Below are the code and all the weights of a small trained network. Each question names an input and a class and asks about switching units off, where a switched-off unit gives its printed mean instead of its output.

import numpy as np


def w(rows, s, z=0):
    codes = np.array(rows[::2]) - 128.0
    scale = np.full(codes.shape[1], s)
    scale[-1] = z or s
    return codes * scale


def f(y):
    return np.maximum(y, 0)


def log_softmax(a):
    a = a - a.max(-1, keepdims=True)
    return a - np.log(np.exp(a).sum(-1, keepdims=True))


def net(x, mask):
    res = np.array(x, float).reshape(1, 4) / 4 @ E
    y = f(res @ A[0][:, :-1].T + A[0][:, -1])
    res = res + np.where(mask, y, B[0][:, -1]) @ B[0][:, :-1]
    return log_softmax(res[-1] @ U[:, :-1].T + U[:, -1])


A, B = {}, {}
E = w([
[163,66,142,218,70,68,120,136],'x0',
[228,130,173,26,98,113,201,186],'x1',
[107,195,198,180,128,250,68,15],'x2',
[162,107,167,162,213,106,102,143],'x3',
],0.014)
A[0] = w([
[192,110,214,234,12,112,121,115,2],'N0',
[199,110,226,172,235,152,123,127,84],'N1',
[138,138,118,92,3,164,140,115,61],'N2',
[85,142,116,132,36,181,139,115,95],'N3',
[157,143,170,119,87,177,122,106,64],'N4',
[152,158,233,169,95,204,105,90,57],'N5',
[219,141,214,69,71,154,162,137,41],'N6',
[113,179,147,69,179,186,132,115,60],'N7',
],0.014,0.0067)
B[0] = w([
[108,129,109,34,169,254,147,128,226],'N0',
[163,229,218,129,97,69,110,102,220],'N1',
[178,188,214,128,160,68,114,122,201],'N2',
[178,188,215,162,121,87,99,110,196],'N3',
[96,143,89,90,146,68,149,160,187],'N4',
[122,40,48,158,114,50,157,183,254],'N5',
[71,93,80,212,117,149,90,97,242],'N6',
[135,90,123,70,124,242,148,127,211],'N7',
],0.013,0.02)
U = w([
[162,83,79,101,132,99,205,197,113],'0',
[140,121,134,62,169,244,152,134,255],'1',
[60,132,108,254,156,210,54,70,167],'2',
[169,166,192,123,151,133,126,128,4],'3',
],0.014,0.0041)

Each question gives the input, the list of numbers given to net, and the class t.
The units are the neurons (one row each of A and B). Each row of codes is followed by its name. A weight is (code - 128) times the scale printed after its matrix; where a second scale follows, it is the last column's (A, B and U).
mask holds one flag per neuron, in row order. A switched-off neuron (its flag False) gives its mean, the last column of its row in B, instead of its output. The means were averaged over made-up inputs and are rounded, as every weight is.
A unit's drop is (log p(t) with every unit on - log p(t) with that unit switched off) / (log p(t) with every unit on - log p(t) with every unit switched off).
The circuit of an input: a set's keep is (log p(t) with only the set's units on - log p(t) with every unit switched off) / (log p(t) with every unit on - log p(t) with every unit switched off). Starting from all 8 units, units are removed one at a time, each time the one whose removal leaves the highest keep (on an exact tie, the one counted first), for as long as the keep stays at least 0.8.
circuit, biggest first: the units of the circuit, biggest drop first
most important unit: the unit with the biggest drop
top k neurons: the k neurons with the biggest drops, biggest first
drop of u: that unit's drop, to one decimal
input [-8,8,-7,4], class 1: top 3 neurons -> [N5, N7, N3]
input [-3,2,1,5], class 3: top 2 neurons -> [N1, N0]
input [-5,-5,-2,-2], class 1: most important unit -> N6
input [-7,-1,7,-4], class 0: top 3 neurons -> [N5, N0, N4]
input [-7,-6,4,-8], class 3: circuit, biggest first -> [N3, N6]
input [-4,-7,-3,-8], class 3: circuit, biggest first -> [N6, N3]
input [3,0,-3,-4], class 3: top 2 neurons -> [N5, N6]
input [0,-6,7,4], class 0: top 2 neurons -> [N5, N6]
input [2,8,7,4], class 2: top 2 neurons -> [N6, N1]
input [-7,6,-3,2], class 1: top 2 neurons -> [N7, N5]
input [6,0,1,-8], class 3: top 3 neurons -> [N2, N3, N7]
input [-4,7,5,-2], class 2: top 2 neurons -> [N6, N0]
input [-3,7,6,-8], class 3: top 2 neurons -> [N2, N3]
input [7,1,5,6], class 1: circuit, biggest first -> [N0]
input [0,5,-2,3], class 2: circuit, biggest first -> [N6, N5]
input [1,3,-5,-8], class 3: top 2 neurons -> [N5, N2]
input [-4,7,5,2], class 2: drop of N0 -> 0.1
input [8,-3,-3,-3], class 1: drop of N0 -> 0.2
input [5,-5,3,1], class 1: drop of N0 -> 0.8
input [6,-4,2,-7], class 3: circuit, biggest first -> [N6]
